Below is a small trained network, with its code and all its weights. Each question gives an input and a target symbol and asks what happens when units are switched off, that is, made to give their printed mean instead of their output.

import numpy as np


def w(rows, s, z=0):
    codes = np.array(rows[::2]) - 128.0
    scale = np.full(codes.shape[1], s)
    scale[-1] = z or s
    return codes * scale


def f(y):
    return np.maximum(y, 0)


def softmax(a):
    e = np.exp(a - a.max(-1, keepdims=True))
    return e / e.sum(-1, keepdims=True)


def log_softmax(a):
    a = a - a.max(-1, keepdims=True)
    return a - np.log(np.exp(a).sum(-1, keepdims=True))


def net(x, mask):
    ids = ['ΘΠΣβεζηλμφω'.index(c) for c in x.split()]
    T = len(ids)
    res = E[ids] + P[:T]
    r = res
    for j in range(2):
        rows = slice(4 * j, 4 * j + 4)
        q, k, v = (r @ M[0][rows].T for M in (Q, K, V))
        z = softmax(np.where(np.tri(T) > 0, q @ k.T / 4**0.5, -1e9)) @ v
        o = O[0][rows]
        res = res + np.where(mask[j], z, o[:, -1]) @ o[:, :-1]
    y = f(res @ A[0][:, :-1].T + A[0][:, -1])
    res = res + np.where(mask[2:10], y, B[0][:, -1]) @ B[0][:, :-1]
    return log_softmax(res[-1] @ U[:, :-1].T + U[:, -1])


Q, K, V, O, A, B = {}, {}, {}, {}, {}, {}
E = w([
[137,67,153,152,62,89,106,149,252],'Θ',
[70,57,67,99,120,68,143,131,48],'Π',
[129,128,86,66,184,82,202,131,85],'Σ',
[64,148,105,86,129,39,158,98,129],'β',
[76,227,133,99,91,108,194,109,34],'ε',
[150,219,52,113,184,195,127,97,97],'ζ',
[138,176,80,144,139,108,99,85,173],'η',
[56,173,119,212,125,139,74,151,95],'λ',
[156,160,50,205,92,129,126,122,117],'μ',
[146,130,96,163,99,143,194,172,76],'φ',
[185,95,179,34,55,102,53,89,58],'ω',
],0.02)
P = w([
[91,216,76,24,179,48,12,246,72],'0',
[90,248,46,29,132,121,73,202,134],'1',
[123,253,118,118,166,25,164,150,158],'2',
[116,190,130,100,110,15,163,122,132],'3',
[103,166,125,99,78,57,167,113,135],'4',
[83,104,84,118,86,112,150,107,164],'5',
[89,135,110,145,42,103,161,88,153],'6',
[127,161,127,153,3,107,156,74,130],'7',
[147,163,151,171,3,72,185,52,95],'8',
[126,134,134,143,45,69,174,66,61],'9',
[131,156,135,124,27,75,111,73,91],'10',
],0.0059)
Q[0] = w([
[20,199,116,139,127,200,79,180,95],'H0',
[95,149,38,169,134,137,180,173,131],'H0',
[12,124,77,173,19,51,133,244,46],'H0',
[114,146,192,110,254,160,110,117,157],'H0',
[139,187,54,172,93,120,112,79,132],'H1',
[115,70,174,119,158,241,121,111,174],'H1',
[91,162,46,96,103,57,159,108,152],'H1',
[132,124,100,220,122,143,198,215,139],'H1',
],0.0085)
K[0] = w([
[130,59,156,171,167,151,84,161,254],'H0',
[140,97,186,42,62,119,128,9,233],'H0',
[151,24,216,132,12,147,196,145,237],'H0',
[99,175,151,83,181,97,51,182,87],'H0',
[127,29,140,187,70,153,153,109,99],'H1',
[9,110,74,100,114,13,116,152,179],'H1',
[157,98,213,219,29,174,125,121,166],'H1',
[141,115,54,162,110,145,172,196,60],'H1',
],0.0076)
V[0] = w([
[146,164,164,114,147,160,99,114,121],'H0',
[84,134,75,152,87,135,157,71,92],'H0',
[145,140,42,160,86,110,207,84,97],'H0',
[161,113,149,96,115,102,80,119,87],'H0',
[251,141,114,154,96,149,110,124,95],'H1',
[59,165,139,94,114,155,159,124,88],'H1',
[92,166,83,168,123,81,33,110,112],'H1',
[140,167,128,82,188,124,127,32,166],'H1',
],0.012)
O[0] = w([
[146,135,114,160,73,129,104,98,131,71],'H0',
[55,156,148,48,94,145,131,157,128,158],'H0',
[73,96,151,42,138,189,81,162,120,199],'H0',
[216,201,163,149,130,169,73,92,173,114],'H0',
[154,142,95,127,104,254,62,156,238,200],'H1',
[233,179,160,127,50,39,107,171,110,102],'H1',
[17,74,177,233,86,123,224,112,166,249],'H1',
[149,133,11,123,115,64,151,66,136,65],'H1',
],0.0083,0.011)
A[0] = w([
[52,92,61,195,122,218,179,66,193,51],'N0',
[170,88,199,139,101,78,157,211,254,110],'N1',
[77,167,127,195,138,156,120,104,79,102],'N2',
[119,26,124,122,149,134,59,39,99,209],'N3',
[153,34,106,132,75,62,97,69,40,116],'N4',
[169,39,230,23,116,114,119,202,150,255],'N5',
[211,88,58,168,154,156,136,127,80,128],'N6',
[113,219,107,67,56,113,70,134,61,156],'N7',
],0.0069,0.0046)
B[0] = w([
[135,121,177,73,129,127,36,99,152,254],'N0',
[139,12,49,103,108,160,123,106,39,174],'N1',
[160,97,125,84,117,112,94,106,74,172],'N2',
[161,153,143,160,37,99,153,137,206,143],'N3',
[217,131,194,117,149,87,77,154,142,136],'N4',
[176,255,88,193,137,129,83,126,140,195],'N5',
[131,115,216,28,96,184,171,122,145,141],'N6',
[158,157,25,138,105,167,87,168,182,159],'N7',
],0.0086,0.019)
U = w([
[82,58,2,118,121,131,117,123,77,178],'Θ',
[128,107,205,106,122,79,124,186,160,108],'Π',
[98,142,142,220,235,182,161,223,190,254],'Σ',
[53,151,121,142,135,85,141,79,185,85],'β',
[62,161,168,185,76,138,133,94,64,69],'ε',
[147,119,143,67,186,123,73,130,72,95],'ζ',
[49,137,228,158,123,175,146,145,194,119],'η',
[91,142,182,201,182,93,39,163,91,14],'λ',
[144,155,164,174,127,164,134,85,187,115],'μ',
[136,89,155,119,124,165,175,203,131,114],'φ',
[116,154,158,116,88,102,108,137,111,25],'ω',
],0.0063,0.005)

Each question gives the input, a string of symbols that net reads in full, and the target symbol t.
The units are the heads (4 rows each of Q, K, V and O) and the neurons (one row each of A and B). Each row of codes is followed by its name. A weight is (code - 128) times the scale printed after its matrix; where a second scale follows, it is the last column's (O, A, B and U).
mask holds one flag per unit, heads first, then neurons. A switched-off unit (its flag False) gives its mean, the last column of its rows in O or B, instead of its output. The means were averaged over made-up inputs and are rounded, as every weight is.
A unit's drop is (log p(t) with every unit on - log p(t) with that unit switched off) / (log p(t) with every unit on - log p(t) with every unit switched off).
The circuit of an input: a set's keep is (log p(t) with only the set's units on - log p(t) with every unit switched off) / (log p(t) with every unit on - log p(t) with every unit switched off). Starting from all 10 units, units are removed one at a time, each time the one whose removal leaves the highest keep (on an exact tie, the one counted first), for as long as the keep stays at least 0.8.
units of the circuit, in order: the units of the circuit, biggest drop first
unit that matters most: the unit with the biggest drop
top k neurons: the k neurons with the biggest drops, biggest first
drop when u is switched off: that unit's drop, to one decimal
input ω Π ζ, target μ: unit that matters most	H0
input ζ ε β, target Θ: units of the circuit, in order	[H1 N0 N1]
input μ μ Σ λ ω μ ε μ, target η: units of the circuit, in order	[H1 N5]
input η ε μ μ μ ζ, target η: top 4 neurons	[N1 N5 N0 N7]
input Θ Θ μ μ Π Σ μ Π Σ, target η: units of the circuit, in order	[H1 H0]
input φ Π ζ η μ ω, target μ: top 2 neurons	[N5 N3]
input ζ Π ε Π μ, target η: units of the circuit, in order	[H0 H1]
input μ Π ε μ Π, target η: units of the circuit, in order	[H1 H0 N1]
input μ ε φ ζ, target Σ: top 4 neurons	[N0 N1 N7 N2]
input ζ Σ φ ε λ λ μ φ λ, target Σ: top 2 neurons	[N0 N7]
input μ φ Σ, target Σ: top 3 neurons	[N0 N5 N2]
input ζ ε Σ, target Θ: units of the circuit, in order	[H1 N0]
input μ μ μ ε β, target η: units of the circuit, in order	[H1 H0]
input ω μ ω, target μ: unit that matters most	N5
input Σ ε β, target ω: top 2 neurons	[N4 N5]
input μ ω Π, target μ: drop when H1 is switched off	0.1
input μ Θ ε φ, target φ: drop when H1 is switched off	0.5
input β Π ε, target ω: drop when N2 is switched off	0.0
input μ η Σ, target η: drop when H1 is switched off	0.8
input η β β, target β: units of the circuit, in order	[H1]
input Θ ω μ μ, target μ: top 2 neurons	[N0 N6]
